Each row was made from one walk, in order. Every step used is in the known rows, and no mark comes twice. Write each row's walk.
Each row is shifted at random along 5 fixed directions that mean nothing.
Known rows
ruzan dabib vaga vufes: [ -49   58   -7   11   77  198   36 -134  -72 -184   69 -179  -83  -29
  198 -119  -40  245  -17  148 -102  -13   34 -198  -36  -36 -142 -143
   11  199  179  -70   97   35   48  116    9  -86  -51  174    3   73
   35   27    6  -90   49  -91   75  -56  -61  -22 -156  -97 -154  111
  -21  103 -105  177  -63]
mosi vaga ruzan razu livutir dabib boze: [ 111  159  181  135 -153    1  -87  -68  -93   79 -165  -70  -96   92
   92 -156   65  -82 -157  -57 -112  186   -7 -165   11  130 -178  -58
  310  187  129  192  145  -65   79  291   10  227 -146   -9  160 -222
  117  -52  125 -195   18   47  -50 -202 -184  103  143  -93   25 -100
   49  -41 -275 -121  -85]
razu sazapo boze dabib mosi: [-101   16 -120  181 -133 -235 -276 -139   -3 -122 -165  139   36 -149
  200 -105    3 -146   65 -209  178  158  241 -236  -81  230  273   96
 -147  190  172  275   -2 -325 -169  -15  -83  142  227  253  319   67
   20  -12  145 -277  274   28 -201   39   17 -265  114 -142  -26   16
 -157  120  129   -2 -385]
morez ruzan razu livutir dabib: [ 155   30  -85   96   46   56 -142  -23 -227   82   -1  271   66  -51
  134  -34   90   16  144   84   19   89   19   21  131   74 -285  -32
  132  110   73    6  234  153   78   -9  304 -127   86   54   55 -177
   60  110   30  -38  234    7   44    6 -118 -129   71  150   43  -64
   89 -180   95  -10   57]
livutir dabib boze razu: [-178  -15  114  469  171 -287 -159  -51 -146   93 -245  205    9   27
 -211  -76  -82 -170  -94 -164  -61   69  202 -389   28  337  218 -133
  154  355  317  601  -99 -426   -8  289 -300  439  -59 -309   13   12
  115   32  127  -18   34   86 -315 -391 -281  -74  283  -41  293  225
   77  141 -312 -114 -243]
dabib mosi livutir morez: [ 180   80   19 -283  134  192   34  100  -63   52 -170   59  142  -20
   58 -104  -14  -99 -139   90 -243  245  149   38   58 -191 -147  143
  118  -34  173   74   29   47  115  160  225  162  170  256  223  -90
  128    5   78 -205   -8   19  -48  191  -90 -211   61   42  155 -142
  -28   74  104  104  -27]
sazapo vaga livutir morez ruzan: [  42  225   19 -171  -19 -223 -193   -9  -86   84 -193  -22  -89  -93
  222  -30  -29 -129   31   70  133   44   14  -76  -90  -14  -73  -45
  -92   -9  164  275  -31 -135   56  245  -29   16  222  136  314 -306
   96  -79  165 -248   38  -81  122    3  -52  -35   64  -45   33 -301
 -109   80  129   90 -232]
ruzan morez razu sazapo vaga: [  61 -110   53  -78  154    0  -92 -177  -71  -25   51  251  163  -68
  168  -16  -38  -19  112  -72 -132   84   73    6  151    3 -327   54
   53  256  -42  -69  170  166   33 -245  361  -68  202  294  -48  137
  153  -46  -27  -81  220 -128  -86 -165 -129  -81  -22  115  -40   52
   26 -224  142   46   75]
sazapo boze dabib vaga: [ -24    9 -370  116 -139  223   89  116  -37  -16    6 -149  -59  140
  -30   11  270   11  -22  121  -50  -97  261  259  -28  112  144 -142
 -212 -148 -103   48   79   22   63   69  131   -3 -171  266  103  328
 -321  -29 -124 -188   69  -22    1  367 -128   62 -355 -199  142  150
   12  122   20  218 -323]
dabib sazapo boze ruzan morez razu livutir mosi vaga vufes: [-206   22  235  363  -91 -154  -62  -83 -201 -119 -137  279   18 -158
  -20  -83   42   46   57  -71  206  167  283 -423  -99  227  -38  231
  229  293  177  461    5 -242   26   83 -168  322  -33 -125  291   30
  121  -49  195 -196  352  131 -263 -168 -220 -147  320  -49 -209  -55
  -99   79  -28  140 -296]
livutir morez razu sazapo boze ruzan dabib: [ -23  -18 -121  -39  269  121  -76   52  -18  -64  206  121  229    5
  146   -3  178   43  139  319 -155 -158 -107   88   56  170 -342 -269
    2  249  -95 -168   -2  157   30 -204  221 -325 -123 -173 -485  214
  -13  128 -154   68   80 -302  -48 -295  -32 -185 -227  141 -122  212
  134  157 -123  174  275]
vufes sazapo vaga ruzan: [-142 -147  120  147 -107 -114  -38  -19 -120  149 -230  158 -116   10
 -280  210  -47 -104 -153 -205 -122   72  210  -65  -49  206  276  -82
  -81   83  224  374   41 -352   92   42  -37  245  131  152  384  136
  -76   28    2 -132  191  -65 -191   91 -162   66   35    0  240  123
  -52  171  -60  -28 -385]
razu livutir mosi dabib sazapo vaga: [ -70  118  -63 -163  -24  -47 -195  161  -89    0   37 -191 -160   14
   33 -102 -128  -51  134  380 -176 -229 -137 -137  -65  304 -115 -254
   38  149   18   62   97  -56   44  224  -77    5   32 -206  -22 -123
   87 -216  -30   51 -130 -193  280 -422    9   91  -74 -207   17  -66
   61   66 -185  153  236]
vaga mosi livutir razu: [ 151  161   31 -122   67 -287  -32   27  -30  241 -251 -161  -79  -22
 -113 -193  157 -199   53  262   39  108  134 -119 -128   12  -11   53
   69  -81  200  405 -240 -241    6  315 -221  207   56 -146  126 -408
   48   90  102 -268 -153  -10   -5  -99 -175  -56   23  -85   81 -264
  -64  240   85  -23 -244]
ruzan morez livutir razu sazapo boze dabib: [  52  -15 -175  -57   45 -154  -34   68   12   -1   75  -83   15  -39
   22  -28  273  -24  185  209    4   -8   38  135   80  137 -152  -49
 -119  -20 -201   94   14   12  -69  -44   49 -214  -70  -21 -205  -52
  -74  -77  -44 -154   11  -64   23 -182 -110  -10 -256 -151  -72  -79
   22  -30   83  142   56]
sazapo vaga dabib boze ruzan: [-347   73  222  105  129 -140 -154 -131   45  -74 -234 -108  -49   10
   22 -151 -309  -89 -160 -166 -273   -9 -159 -314  108  287  166 -399
    8  555  218  102   86 -297   52  432 -101  297 -144   30  -35  130
  176 -456   -1  -33 -138   -6 -118 -360 -330  164   75 -259  148  180
  135  181 -447  103 -106]
sazapo boze ruzan razu: [-219   73   13   82  108  133  -18  -88   -8  -89   11   88  142  -17
  199 -105  239   77  -96    5  -28   59  -79   13   88  124 -106 -199
    5  278   -2 -109  -21   82   26   21   87  -28 -177   95  -74  309
  -19 -101 -154  -23   93   24 -129  -86 -155 -125 -116  -22 -139  164
  185   32 -294  108  -77]
sazapo boze ruzan morez: [-261 -125   90  255  185   47    5  -35  -91  -16  -99  272  209   23
   -2   12  102   53 -157 -150 -114  150  143  -86  127  123   23   14
   32  344  107  183   55  -33   75   64   31  167  -81  -36  -64  353
  -41  -90  -64  -46  156   10 -384  -66 -229 -136   10   39   29  207
  143   56 -249  112 -178]
mosi livutir dabib vaga vufes sazapo boze razu: [-229  137   84    9  -29   40  -58    6  -90  -34  -85  -12  -45 -136
  -16  -26   31   26  -74  226    6  -71  252 -113 -291  167   44   61
  123   52  319  159 -164 -189  129  -91 -114  174   42   10  221  146
   -7  219  -86  -26  315 -169  -69 -102   81 -160  -39   42 -224  208
  -32  239 -233  133 -142]
vaga vufes dabib sazapo: [-121 -108 -104  177  -33   45  153  133 -144  135 -141 -100 -279   56
 -480  144  150   19  -56  142   90  -83  289  -74  -88  125  236 -195
 -101 -203  119  368 -146 -322   12  147 -162  113 -183   56  232  121
 -244  139  -66  -96    9   89   19  219 -301  193 -171 -192  169   23
  -68  215   31   90 -389]
mosi vaga vufes dabib sazapo: [-157  111  122   80  -51   43   69  -36  -32 -174 -284 -137 -244  -38
   42 -156 -271  -31 -109 -224  -72   87   12 -398   68   30  109 -113
   49  166  277  154    2 -269   12  404  -39  290  -64  264  391 -116
  274 -352   88 -141  -60  173   65   88 -286  140  120 -291   80 -194
  -93   11  -70   47 -216]
vufes sazapo boze dabib mosi morez livutir: [ -82    2 -189 -236 -142   93   47  191  -20    4   25 -135  -78   -9
 -123   89  254  -14  -68  332 -101  -67   -6  268  -53   98  141 -164
 -195 -182  -38  -79    8  -90   36 -109   51 -178  -57  208   96  214
 -198   73 -203 -104   84 -144  180  217   58  -26 -389 -130  -93   91
   52  278  -74  173  -30]
morez razu sazapo mosi livutir dabib boze ruzan: [  30   86  -45   62  107 -129 -183  -67   -6   -1 -156  239  171  -58
   88 -105  -97 -203   77  -54 -190   69  106 -107  113  212 -126    0
  139  303  124   77   29  -85   70   83  217  220   78  140   55  -44
  162  -60   81  -95  143   -4 -198 -204 -143 -203  149   53  167    9
   43   10   30  -16  -51]
vaga livutir morez ruzan: [ 122  347 -153 -504  115    2  -23  158    6   94   25 -381 -100   32
  301 -134  173  -97   53  428  -78  -82 -384  180   27 -146 -354 -366
  -93  -90  -19 -158 -102  219   31  330   61 -345  -70   42 -151 -312
   67 -112  -98  -79 -334  -97  478 -114  -21   70 -358  -72 -125 -377
  177   87  -59  145  196]
razu morez ruzan dabib sazapo mosi vaga: [  45    0 -271  193  -34   31  -46  204 -313  185    4   51 -145  247
  -65  -24   93    7  105  164   47  -60  124  -80  163  192  -75 -247
  -59   33  -31  276  142  -54   85  412   -1   -4 -110  -33   73  -40
 -110  -58   43  -86  -47   67  146  121 -197   40  -29 -145  329 -142
   18  108  154  103 -211]
ruzan dabib sazapo vaga mosi livutir: [ -92  173  -15  -33  -57 -225  -58  -54  -78 -161 -186 -205 -138  -57
  152 -236 -209  -31   50  -60 -124   95  -18 -433  -10  103   35 -101
  -55  260  185  187   78 -339  -31  365 -180  222   34  187  203 -162
  170 -244  155 -152  -39  115   17 -167 -132 -123   23 -322  115  -87
 -127  245  -36   87 -173]
sazapo mosi vaga livutir razu morez: [  43  135  223 -129  124  103 -106  -64 -157   52 -165  234   91 -118
  174 -159  -93  -34 -109  128   45  151  165 -113  -77   -8 -118  298
  172  116  375  152  -61  -18  100  101   63  253  405   85  347  -72
  217   36  133 -191  198 -266  -46   32   74 -228  311  156  -37  -57
 -112  101  115   71 -217]
mosi dabib vaga livutir morez ruzan razu: [  13  177  150   -3  111 -145 -101  -14  -69   76 -154  -67   62   33
   68  -94 -115  -90  -39  174 -122   38   74 -161  -60   49 -249  -48
  255  252  226  286  -10 -151  103  325  -44  119  -45  -38  -82 -217
  145   66   95 -152  -18  -60   15 -267 -212  -41   68  -20   21  -91
   37  169 -146   52  -74]
livutir morez razu sazapo boze ruzan: [ -19 -119 -167  -85  375  319  129  222   36   -1   91  202  320  123
  -61   49   87 -104   25  163 -438 -124  -35  280  257   86 -323 -280
   17  209 -163 -211   30  283   96 -108  465 -133 -172  -17 -445  376
   44  -70 -254  115  -57 -155 -132  -88 -253  -90 -257  149  207  213
  246    2 -115  201  311]
sazapo mosi morez ruzan: [ -91  189  294  -89  206 -385 -340  -79  -99  149 -249  134   56  -81
  212  -93 -192 -212  -88   22   36   95 -188 -380   89   82   18 -145
   69  334  306  303 -158 -295  -61  330 -207   78  236 -127  163 -279
  304 -112  187  -93 -106 -102   86 -353  -93 -142  274 -128   52 -259
   20  169  -94  -14 -105]
mosi morez razu livutir: [ 287   96   -6 -141  -60 -103 -187 -120 -225  276  119   74 -109  -97
   22  -30  540  -10  137  548  436   38   71  140 -162  -27 -218   82
    6 -297  -47  187 -178   94  -22 -203    2 -348  133 -149  150 -267
 -168  517   89 -286  170 -213  234   -4  133   -7  -18  108 -346 -253
  -83   66  269  -14  -67]
sazapo mosi dabib vaga vufes: [ -37  -34  -62   78   59  240   92  145  -62  170 -150 -122 -126  176
 -214   73  -57  -12 -153  194 -181 -122  386   26  -55  119   39  -59
  113   -5  148  234  -40  -78  158  323   39  291  -13  161  213  172
 -137    0  -36 -160  -56 -122  -10  164 -230  104 -120 -140  293   52
  -34  116  -50  153 -342]
morez livutir mosi vaga ruzan razu sazapo boze dabib: [ 110  137  -96 -126 -212   66 -145   37   67  -76   62 -107  -37  -60
  301 -182  111  -81   86  140 -187   18 -125  -59  -95  153 -314   21
  113   47  -80  -56  245   38   47  -27  191 -138  -99  128   60 -159
   95 -100   32 -129   71  -68   20 -256   10   -1  -99 -113 -110 -104
   -8  -89 -144   33  150]
boze dabib vaga mosi morez razu: [ -22  -55  136    8  223 -135  -79  -97  -38  109 -100   55  202   12
 -147  -88 -103 -128   -6  277 -265   -1  148 -162  -80  103  -13  -14
  110  261  191  250   22 -191   11   28  -62  137    9  -75 -177  146
   27  219   13 -138   26 -228 -163 -246 -236  -56  -22   10   73  218
   65  309  -92   83 -154]
sazapo vaga vufes dabib mosi morez livutir: [-139 -114  217 -273  182   63    6  113   27  124 -193  -22  -38   31
 -279   86 -251  -24 -204  248 -285  -80   30  -66   48   21   67 -191
   20   97  149  105   32 -210   95  144  -26  106   35  102  100   81
  102 -124  -71  -20 -111 -203    1  -86 -239  149  -83 -143  172   42
   31  142 -220  164   28]
livutir dabib vaga vufes sazapo mosi morez razu: [ -73   34   97  -69  102 -222   13   92    9  147 -201 -208 -144   86
 -230  109 -116 -172   28  223 -202 -172  148 -120    3  161   71 -303
  108  100  117  302 -213 -253   47  382 -178  209  -65   27   96 -110
  104 -154  -60 -119 -175  -52  158 -157 -344  127 -183 -175  194 -131
   82  147  -92   71 -151]
morez ruzan razu sazapo boze dabib vaga: [-124   25  -84  265    2 -353 -285  -85  -51    9  -49  141  134    4
   66  -29  -13 -127  136  -42   55  -20   82 -193   45  301  -12 -235
  -44  363   33  294   65 -289  -94   35  -69  -34 -112   33  -91   76
   21   32   33  -66  164   56 -136 -288 -233 -116   13 -145   71   75
   60  104  -50   18 -216]
livutir morez razu sazapo boze ruzan dabib mosi vaga: [  -2  -23  102  177  134   -5 -153  -88  -30 -148 -105  337  278  -54
  231 -109 -125  -34   43  -93  -94  159  160 -256   62  137 -173   87
  183  442  170  150   94 -109   33    0  165  137   97   24  -36   30
  237   -8  140 -175  261 -116 -339 -126 -141 -356  244  140  -13   66
  -67  126    3   60  -39]
boze ruzan razu morez livutir dabib: [ -52  -48    3   72  145  103 -156 -154 -146   42   94  271  120  -99
  173 -116  246  126  139  197   25  129   13  -35   60  170 -284    1
  113  178   -3   23  152  204   95   15  171 -118  -10  -22  -56    6
    1   74  -25  -94  203    9 -106 -168 -100  -95   53  225 -150   38
  162 -171  -43   40   55]
morez ruzan dabib boze razu sazapo vaga livutir mosi: [ -91  124  -67  183   -7 -203 -279  -21 -151  -43  -34  183   59  -56
  159 -112 -143   -8   35   46   10   10   45 -334  -81  232 -125  -77
    6  358  277  251  170 -276   55  -13  -69   24   77  -71   24  -46
   43  187  140   22  286 -113 -214 -387    0 -261  186   32   29  180
  -58  229 -175   -6  -72]
vufes sazapo mosi morez razu livutir: [  70  -14  142 -215  -93   91  -76 -129 -186   -1  -78  352   -8 -247
   79   22   71   -3  -11   41  175  245   67   52   47    5    6  212
  -21  -30  236   -5   -7  -27   35 -233  299  -51  459  393  610  -37
  102  129   75 -232  415 -105   84  347  110 -226  212  144 -157 -120
 -122   31  316    2 -112]
morez razu sazapo mosi vaga: [ 180  -50 -124   89   -3 -164 -180  -37  -68  214  -67  154  -50   61
  -70   -4   58 -207  148   98   58  -52  216  -42   20  190  -97  -33
   35   60    6  318  -66 -128  -12   58   85   85  110   93  172  -88
   53   74   68 -185   47  -80  -35  -71 -152  -21   59    6  217 -159
  -56  -39  251  -90 -242]
mosi livutir morez razu: [ 239  116   54 -265  229  115   -7   11 -128   52   28  185  163 -122
   70  -81  109  -91   33  239 -168   63   -6   92   27 -138 -370  112
  160  -42   89  -22  -35  155  140 -103  317 -103  104   11  -43 -122
  175  183   49  -73   74 -156   65  -59    1 -137   43  162    4  -66
    4   34  144  119  170]
mosi livutir razu morez ruzan: [ 145  226   78  -69  132 -231 -237  -48 -241  186  -40  197   53 -130
  116 -152  211  -79  150  293  248   71   28  -58  -46   24 -191   81
   76  -36  178  232 -151  -25   64   72  -48 -106  177 -288   22 -396
  102  233  151 -141  113 -147  138 -174   72 -134  213  104 -146 -225
  -52  123  212   80  -44]

Which walk is each row?
[-118  -49  -67  -41  -80  -69  176   83   39  -33 -196  -76  -12   71
 -197  -16    2 -176  -26  -34 -221   42  114   53  109  122  235 -169
 -115  101   55  135  -13 -247   16  172   63  167 -111  320  160  184
    1 -198 -118 -201   10   89  -31  267 -330   25 -216 -211  195   55
   70  259  -24  100 -227]	vufes sazapo boze dabib vaga mosi morez razu
[-234  -46  288  -26   64  173   47   75  -63  -76 -216  203   39  -63
  -84  -75 -202   -3 -225  -47  -44  197  174 -220   51  124  109   32
  142  315  341  252  -61 -205   20  159  -47  346  140  110  407  206
  264 -138   17 -125  177   12 -191   84 -160 -186  269  -14   -5   47
    2  131 -201   99 -128]	dabib mosi vaga vufes sazapo boze razu livutir morez
[ 130   63   94   81 -139  112  -93 -146 -215   -1  -97  263  -14 -140
  118  -39   32  -26  118  -18   33  111  153    7  -68  122 -136  162
  174   45  105   -1  184   82   72 -151  297  106  284  175  285  -83
   67   86  126 -194  388 -144   22   80   -1  -95  154  162 -107   26
 -114  -53  180   98  -83]	morez razu livutir dabib sazapo vaga ruzan
[-156  -62  142 -190  187   -7 -101  193 -161  218  -43  122   98   83
 -336  101  -85  -36 -108  424 -153  -97 -184   -9  143  222  -66 -387
   43  193   89   48   -6 -225   -3  -10  -11 -112  -70 -126 -143  174
  -30   83 -181  196  -19 -180  106 -243 -207  -27  -56  -96  114  117
  192  309 -238   90  173]	vufes dabib sazapo mosi morez ruzan razu livutir
[  79  117   20  -45 -161 -204 -252 -317   11   45   61 -172  -18  -62
  311 -110  232  -16  167  153  140  108   49  -42 -165  127 -168  -23
  -22  104  -57   87   53    3  -90  -78   -7 -204   39  214    1  -57
 -153  166   67 -366  175 -139   43 -217  -31   35 -159  -59 -379  -99
  -33   54   89   35 -231]	boze dabib vaga ruzan morez razu sazapo
[ -48  106   86  131 -118   27 -142  -86 -155   67   90   49 -104  -52
   25 -151  371  153   -3  338  236   77   88 -165 -180  181 -268  -17
  200   16   45  291   50  -19  156   88 -118   -2 -259 -139  158  -82
  -69  189   98 -193  167   65  -28 -232 -106  108  137    7 -294  -57
   26    7 -155   49 -151]	dabib boze ruzan razu morez livutir mosi vaga vufes
[-101  206   -2  128   -2 -380 -222  -24 -167   64 -114   -6   -8  -77
   34   -8  104 -140   47  114  177   40   72 -278  -41  220   57 -156
  -60   96   52  359 -115 -377 -135  163 -239   24  -22   34  162  -13
  -88  115  133 -189   95   63   64 -186 -186 -154   48 -286   55  -94
  -76  276   63   54 -404]	boze dabib sazapo mosi morez ruzan razu
[ -93  -22   71  122   18 -126  -17  106 -135   19  -64   -5 -125  -12
 -262    4  -79  -38   66  128  -80  -63  212 -291   -4  281  -88 -105
  160  183   28  395   35 -248   15  254 -145  234 -103  -75  172  -18
   71 -111   67  -55   20  121  -33 -311 -325   62   87 -254  227  -20
  -20   -8 -108   72 -111]	ruzan razu livutir mosi dabib sazapo vaga vufes
[-146  -56  179  121   83 -187 -256 -347  -21  -14  -70  178   85 -155
  235  -89  -27    9  139  -95   71  157   96 -235   10  196 -154   48
   53  427   77  103  108  -49    9  -28  130   23  123  171   28   43
   49  -78   52 -235  287  -73 -263 -261 -212  -70  110   87 -216    9
   -4  -66   16   19 -167]	boze ruzan morez razu sazapo vaga dabib
[ -59  389 -232  -29 -140 -130 -160   94 -140   22  121 -342 -248   28
  366 -150  466   67  189  396  462 -124 -228  -36 -118  183 -164 -484
 -178 -100 -126   94 -228  -59  -96  197 -239 -407 -210 -172  -74 -207
 -172   44  -14 -141  -61  -18  429 -125   28  -68 -249 -239 -349 -253
  -17  282  -63  180  -52]	livutir morez ruzan dabib sazapo boze razu
[  49  108 -166  -88  175  230   96  232  -94  -60    3   80  203   60
   81 -140  -42  -57 -150  162 -381  111   21  -76   96  -98 -354   27
   84  170  178  -63  170   68  124  -17  265  -36  -58   63 -119   74
   27  227  -18   72  101  -35 -222 -162  -81 -288  -38   88  152  166
   64  168 -230   24  224]	vaga livutir mosi morez ruzan dabib boze razu sazapo
[-117 -125   -8   21  185  156  -43  144 -153  292  166   24  -91  124
 -301  -85  178   71   67  627  -26 -193  188  -43 -120  291 -190 -133
  151   40   19  373  -67   27  124  162 -174  -34 -158 -409 -166  122
 -117  231 -100   18  -72 -152   -1 -381 -134  165  -43   56    5  137
  160   68 -243  150   86]	boze razu morez livutir mosi dabib vaga vufes
[-211 -126   13   19  -42  225  155  100  -58    4   11   15  -10   20
 -271  154  249  170  -74  249   57   30  277  154  -35  161   -9 -170
  -43   17    7  196  -59  -42   97   -3   47    4 -205  169  231  343
 -217   76 -162 -159  220   74 -120  232 -270   23 -170  -21  -94   98
   78  134  -91  210 -214]	dabib vaga vufes sazapo boze ruzan razu livutir morez
[  65   53  103 -142   60  -43   28   38   46  -13 -278   76   89 -118
  106 -233    9 -200  -28    5  -65  261   64 -121   22  -63  -76  218
   87   52  188  138  -69 -124  -41   39  128  150  202   99  186 -272
  270  -57  125 -253   35   -2 -129   30 -123 -204  133  -27  -32 -177
 -132   91   70   29   39]	vaga mosi morez livutir razu sazapo boze
[  23  451  -26  -18 -239  -89  -77   -7 -121 -258 -175 -199 -168 -114
  542 -270   -9  -13   16  -65  198  152  -97 -302 -108  -66 -164   43
   34   74  228   99   21 -148   17  342  -47   33   33  197  326 -399
  232 -179  241 -283  107   73  215   83   51 -184   99 -197 -239 -366
 -210  191   50  122 -171]	mosi vaga livutir morez ruzan dabib sazapo boze
[-362  161  228  -76   72 -241 -204 -231   39 -213 -116 -130  -35 -175
  252 -145 -264  147  -23   54  -64   83 -126 -491  -16  219   81 -206
  -44  545  352  119  -61 -333    3  382 -303   96   19  123  204  -28
  174 -225   72 -120   55   -2  -72 -342  -72 -162   75 -188 -210  -51
   38  293 -258  117 -184]	boze ruzan dabib vaga vufes sazapo mosi livutir
[  80  227  -58  -70  -57 -117  -82  -28   22   30 -190  -33  -28  -52
  155 -125  131 -173   17   74  124  158  149  -10  -48  102 -127   67
   54   43  108  232 -142 -108   35  276   80  140   71  226  257 -221
    1    3  170 -384   77   38  -47   47 -116 -117   92  -30  -10 -263
  -94  136  134    5 -269]	vaga livutir morez razu sazapo mosi dabib boze ruzan
[ -56   -4  124 -247   48  -40 -134   57 -173  148   -5  199   42  -76
  -67  112   54  -19  -62  263   15   61 -121   51  104  117 -102 -165
  -10  108  139   19  -13  -88   29 -105  112 -176  170  115  224   42
   30  134  -94    4  184 -130  143  -25  -18 -146   15   37  -47  -49
  100  132  -15    0   44]	vufes sazapo mosi morez ruzan razu livutir
[ 160   89   81 -315  -54  224 -215  -97  -82  -15 -107  297  213 -211
  300  -91  -27   30  -27  111   69  297   71   37  -73 -121 -280  236
  141  -17  279 -183  179   18  115 -364  476 -147  351  474  318 -149
   82  287   47 -169  482 -155  -51  265   94 -365  188  250 -255  -71
 -144   58  212    9   62]	vufes dabib mosi livutir morez ruzan razu sazapo
[-157  -30  -53 -114 -194  109  -33   43 -148  160  175 -109 -252  111
 -153   35  333  156  -60  349   54  -79 -131  188  -47  316   -6 -412
 -173  -24  -75   32   77  -61  100  -43  -73 -246 -158    9   32  223
 -288  130 -178  -33   98 -164  154  -96   52  196 -253  -55 -142  213
  114  241 -274   93    4]	vufes sazapo vaga ruzan dabib boze razu morez livutir
[-240   91  327   57   49 -142 -374 -265 -105 -105  -56  318  116 -247
  190  -24 -230   66  -53  -24  133    1 -110 -320 -111  205 -151 -149
  142  428  360  -34  113 -261   28 -372   71  -75  147  108   55   89
  216  204   37   93  455 -257  -43 -389   10 -128  255   66 -336  261
  -49  119 -204   23   -9]	morez ruzan razu sazapo vaga vufes dabib boze
[ -52   65 -139    2   28 -244 -219   77   10  130 -146  -69   33   71
   27  -19   47 -164    0   84 -120   68  172 -111   30  241  -69  -68
   13  163   27  285  -20 -166   40  252  -51  187  -39   63   73  -57
  -92  -78   28 -152   -3   47 -195 -275 -151 -102  -53 -135  166 -134
   53   46  -80  -44 -149]	razu sazapo mosi livutir dabib boze ruzan morez
